Below is a small trained network, with its code and all its weights. Each question gives an input and a target symbol and asks what happens when units are switched off, that is, made to give their printed mean instead of their output.

import numpy as np


def w(rows, s, z=0):
    codes = np.array(rows[::2]) - 128.0
    scale = np.full(codes.shape[1], s)
    scale[-1] = z or s
    return codes * scale


def norm(h):
    return h / np.sqrt((h * h).mean(-1, keepdims=True) + 1e-5)


def f(y):
    return np.maximum(y, 0)


def softmax(a):
    e = np.exp(a - a.max(-1, keepdims=True))
    return e / e.sum(-1, keepdims=True)


def log_softmax(a):
    a = a - a.max(-1, keepdims=True)
    return a - np.log(np.exp(a).sum(-1, keepdims=True))


def net(x, mask):
    ids = ['βγδεζηθλστφψω'.index(c) for c in x.split()]
    T = len(ids)
    res = E[ids] + P[:T]
    u = 0
    for l in range(2):
        r = norm(res)
        for j in range(3):
            rows = slice(2 * j, 2 * j + 2)
            q, k, v = (r @ M[l][rows].T for M in (Q, K, V))
            z = softmax(np.where(np.tri(T) > 0, q @ k.T / 2**0.5, -1e9)) @ v
            o = O[l][rows]
            res = res + np.where(mask[u + j], z, o[:, -1]) @ o[:, :-1]
        u += 3
        y = f(norm(res) @ A[l][:, :-1].T + A[l][:, -1])
        res = res + np.where(mask[u : u + 8], y, B[l][:, -1]) @ B[l][:, :-1]
        u += 8
    return log_softmax(norm(res)[-1] @ U[:, :-1].T + U[:, -1])


Q, K, V, O, A, B = {}, {}, {}, {}, {}, {}
E = w([
[103,200,56,130,120,149,79,150,159,163],'β',
[118,114,82,112,133,92,133,93,177,135],'γ',
[92,62,59,156,119,97,116,150,74,137],'δ',
[61,129,171,136,139,118,75,75,119,139],'ε',
[221,98,207,62,83,86,191,154,122,100],'ζ',
[166,108,119,181,86,78,130,134,104,176],'η',
[150,92,116,144,93,133,110,126,107,154],'θ',
[142,119,138,151,99,63,150,140,121,180],'λ',
[163,114,138,124,125,73,123,238,175,120],'σ',
[134,109,135,172,80,87,149,151,108,132],'τ',
[145,109,93,126,131,116,101,88,135,134],'φ',
[124,141,148,142,80,76,146,108,181,130],'ψ',
[139,137,81,59,4,158,168,135,143,105],'ω',
],0.025)
P = w([
[9,89,169,91,253,178,166,94,118,110],'0',
[151,148,95,97,97,91,82,98,143,189],'1',
[156,125,94,90,73,108,72,119,126,167],'2',
[159,138,105,71,90,104,74,99,138,186],'3',
[184,177,140,88,83,86,94,112,121,201],'4',
[172,128,89,81,55,121,71,137,98,199],'5',
[181,132,81,100,99,128,73,122,107,192],'6',
[185,169,111,129,109,96,126,127,119,211],'7',
[166,153,59,133,95,81,131,106,165,195],'8',
[212,196,156,112,70,112,88,113,121,208],'9',
],0.008)
Q[0] = w([
[172,164,91,56,75,114,102,171,117,153],'L0H0',
[184,77,20,222,71,13,46,87,125,234],'L0H0',
[190,2,89,110,108,106,78,98,96,193],'L0H1',
[89,196,140,12,45,211,143,131,93,64],'L0H1',
[161,147,132,88,102,176,155,157,162,35],'L0H2',
[64,202,168,35,190,214,87,164,133,74],'L0H2',
],0.0077)
K[0] = w([
[152,110,83,123,99,242,130,71,138,138],'L0H0',
[72,2,186,140,142,143,217,44,114,163],'L0H0',
[138,34,150,162,135,166,168,145,123,195],'L0H1',
[107,215,139,106,78,186,163,119,104,123],'L0H1',
[181,141,95,77,126,85,121,122,120,128],'L0H2',
[207,151,81,132,120,81,49,80,123,103],'L0H2',
],0.0095)
V[0] = w([
[106,92,169,70,196,176,133,240,153,196],'L0H0',
[135,148,243,135,80,14,149,145,150,61],'L0H0',
[128,147,54,124,65,103,195,118,137,104],'L0H1',
[147,60,188,245,225,107,71,92,97,128],'L0H1',
[160,50,120,40,3,155,146,159,118,32],'L0H2',
[101,164,86,189,138,106,254,202,133,15],'L0H2',
],0.0052)
O[0] = w([
[62,115,159,167,181,190,78,138,221,90,179],'L0H0',
[101,103,150,117,142,176,135,146,155,254,1],'L0H0',
[154,145,139,77,68,204,144,106,151,214,161],'L0H1',
[92,165,236,162,112,112,145,92,119,211,205],'L0H1',
[18,117,162,32,79,107,120,49,135,134,161],'L0H2',
[157,117,110,67,170,156,125,146,32,61,48],'L0H2',
],0.0072,0.0031)
A[0] = w([
[78,204,38,111,168,123,82,147,133,132,29],'L0N0',
[144,210,109,149,143,136,29,251,193,184,97],'L0N1',
[41,48,123,197,124,123,180,168,61,132,91],'L0N2',
[156,124,168,116,148,25,164,126,126,171,44],'L0N3',
[134,130,60,108,129,103,99,115,220,157,5],'L0N4',
[119,63,74,137,129,119,74,158,171,162,152],'L0N5',
[135,96,206,98,110,168,199,118,171,43,106],'L0N6',
[27,254,87,144,127,114,46,77,183,186,206],'L0N7',
],0.007,0.0028)
B[0] = w([
[210,168,156,129,139,165,59,165,86,142,154],'L0N0',
[67,211,74,116,193,89,110,222,149,69,199],'L0N1',
[203,176,165,145,75,144,158,103,164,127,198],'L0N2',
[121,103,119,61,104,181,89,112,135,116,197],'L0N3',
[170,130,170,145,144,85,118,119,37,161,186],'L0N4',
[157,223,254,83,110,102,125,159,177,150,246],'L0N5',
[215,46,90,101,177,197,94,115,111,86,155],'L0N6',
[105,94,133,174,50,193,101,202,101,138,255],'L0N7',
],0.0091,0.0061)
Q[1] = w([
[179,152,126,109,84,53,178,49,146,248],'L1H0',
[97,139,93,40,180,175,211,156,197,32],'L1H0',
[114,41,5,195,192,143,233,30,222,27],'L1H1',
[47,111,107,124,196,128,199,59,163,38],'L1H1',
[143,113,184,89,155,43,96,30,80,199],'L1H2',
[97,50,133,34,254,151,129,98,199,29],'L1H2',
],0.0069)
K[1] = w([
[191,105,163,154,241,164,216,89,170,68],'L1H0',
[178,195,86,51,82,106,78,77,154,122],'L1H0',
[144,166,166,74,28,83,73,147,125,187],'L1H1',
[183,181,64,87,84,76,38,107,157,158],'L1H1',
[152,39,131,163,221,205,97,136,254,72],'L1H2',
[147,182,96,35,24,107,89,172,134,182],'L1H2',
],0.007)
V[1] = w([
[140,194,70,133,3,79,245,165,11,114],'L1H0',
[169,134,138,49,222,59,145,94,13,182],'L1H0',
[233,204,148,203,94,79,120,87,122,33],'L1H1',
[110,128,187,160,94,47,217,150,71,135],'L1H1',
[42,128,176,142,171,142,131,105,41,2],'L1H2',
[156,93,87,228,159,94,99,15,103,163],'L1H2',
],0.0068)
O[1] = w([
[149,153,164,159,254,123,151,59,122,190,123],'L1H0',
[199,204,197,75,68,49,74,89,111,107,83],'L1H0',
[135,69,110,213,145,139,90,109,135,136,254],'L1H1',
[132,127,138,69,182,207,151,157,181,39,224],'L1H1',
[186,161,132,164,142,186,108,117,59,84,97],'L1H2',
[143,200,70,96,126,124,65,39,200,176,121],'L1H2',
],0.0091,0.0048)
A[1] = w([
[56,119,134,92,90,92,110,184,156,134,140],'L1N0',
[76,36,197,149,126,167,143,192,181,147,191],'L1N1',
[78,130,178,112,210,35,165,199,199,46,2],'L1N2',
[191,33,212,38,158,141,255,84,117,142,84],'L1N3',
[129,141,174,139,194,86,117,164,182,110,97],'L1N4',
[148,115,106,187,164,101,74,87,150,83,120],'L1N5',
[135,64,187,140,79,81,144,84,62,132,80],'L1N6',
[18,119,118,68,90,112,167,167,50,137,151],'L1N7',
],0.0091,0.0041)
B[1] = w([
[210,174,144,194,189,170,181,94,84,70,226],'L1N0',
[74,87,177,170,197,115,122,78,130,94,254],'L1N1',
[85,229,107,72,179,62,175,84,104,15,162],'L1N2',
[161,30,73,20,99,123,58,254,143,132,199],'L1N3',
[72,245,130,64,98,66,122,152,81,48,164],'L1N4',
[164,161,129,102,147,200,170,38,78,155,177],'L1N5',
[53,136,132,118,239,71,127,123,69,149,184],'L1N6',
[128,153,53,136,149,188,168,63,204,135,197],'L1N7',
],0.009,0.0085)
U = w([
[98,148,1,91,60,166,109,63,176,111,170],'β',
[224,151,154,127,190,177,140,77,114,119,91],'γ',
[127,118,69,148,103,146,161,147,36,63,46],'δ',
[89,172,160,108,191,87,144,140,152,53,95],'ε',
[106,170,165,103,154,91,110,99,234,205,131],'ζ',
[49,145,76,76,157,95,127,76,93,184,183],'η',
[85,167,218,105,72,167,166,122,107,158,128],'θ',
[153,143,166,139,65,64,53,113,136,78,211],'λ',
[148,70,192,76,180,126,78,191,137,128,114],'σ',
[53,78,159,201,137,138,95,123,181,117,187],'τ',
[146,122,145,176,178,54,132,158,74,196,36],'φ',
[144,193,108,155,134,198,89,229,143,135,3],'ψ',
[126,153,111,93,124,187,219,149,205,164,102],'ω',
],0.0078,0.0027)

Each question gives the input, a string of symbols that net reads in full, and the target symbol t.
The units are the heads (2 rows each of Q, K, V and O) and the neurons (one row each of A and B). Each row of codes is followed by its name. A weight is (code - 128) times the scale printed after its matrix; where a second scale follows, it is the last column's (O, A, B and U).
mask holds one flag per unit, layer by layer, with each layer's heads first. A switched-off unit (its flag False) gives its mean, the last column of its rows in O or B, instead of its output. The means were averaged over made-up inputs and are rounded, as every weight is.
A unit's drop is (log p(t) with every unit on - log p(t) with that unit switched off) / (log p(t) with every unit on - log p(t) with every unit switched off).
The circuit of an input: a set's keep is (log p(t) with only the set's units on - log p(t) with every unit switched off) / (log p(t) with every unit on - log p(t) with every unit switched off). Starting from the 12 units with the biggest drops (on a tie, the unit counted first), units are removed one at a time, each time the one whose removal leaves the highest keep (on an exact tie, the one counted first), for as long as the keep stays at least 0.8.
units of the circuit, in order: the units of the circuit, biggest drop first
unit that matters most: the unit with the biggest drop
top k neurons: the k neurons with the biggest drops, biggest first
k most important neurons of layer l: the k neurons of layer l with the biggest drops, biggest first
which heads matter: for each layer, one digit per head in row order, 1 if its drop is at least 0.15 and else 0, layers parted by /
input γ θ δ ζ θ θ β σ σ γ, target λ: units of the circuit, in order	L0N4, L1H0
input θ θ θ, target τ: units of the circuit, in order	L0H2, L1N1
input ψ σ θ θ ψ θ, target ω: units of the circuit, in order	L0H0, L1H1, L1N7, L1H2
input γ γ θ δ η φ, target λ: units of the circuit, in order	L1H0, L0N4
input γ ω θ, target λ: top neuron	L0N4
input τ θ δ δ γ θ λ, target σ: which heads matter	101 / 000
input τ δ τ θ θ, target σ: top 2 neurons	L0N2, L1N3
input γ γ δ ψ, target λ: units of the circuit, in order	L0N4, L1H0
input η γ θ δ ω η, target ζ: which heads matter	000 / 001
input φ η θ θ γ, target β: which heads matter	111 / 101
input θ σ δ ζ δ η η, target τ: which heads matter	001 / 100
input σ ε τ, target δ: units of the circuit, in order	L0H2, L0N5
input ψ δ ψ θ γ θ γ σ, target ε: 2 most important neurons of layer 1	L1N2, L1N0
input λ ω λ θ θ θ, target ε: top neuron	L0N1
input τ γ θ δ θ θ θ θ ψ, target σ: which heads matter	101 / 000
input σ θ η, target δ: units of the circuit, in order	L1H0, L0H0, L0H2
input ε φ ζ δ β φ, target ψ: which heads matter	001 / 100
input θ ψ φ, target τ: which heads matter	001 / 100
input σ θ τ η, target δ: which heads matter	100 / 101
input ζ δ θ, target θ: top neuron	L0N6
input λ ε θ ζ θ σ δ, target ε: units of the circuit, in order	L0N5, L1N2, L1H1
input ω σ η δ ζ γ φ θ θ δ, target η: which heads matter	001 / 000
input ε τ η δ σ, target ε: which heads matter	000 / 000
input β δ φ δ ζ δ, target φ: which heads matter	000 / 000
input λ θ ω γ θ θ λ, target ε: which heads matter	001 / 000
input γ θ δ, target λ: which heads matter	001 / 100
input δ η θ δ θ γ, target γ: unit that matters most	L0N2
input ζ θ λ η η δ θ δ τ, target θ: which heads matter	101 / 110
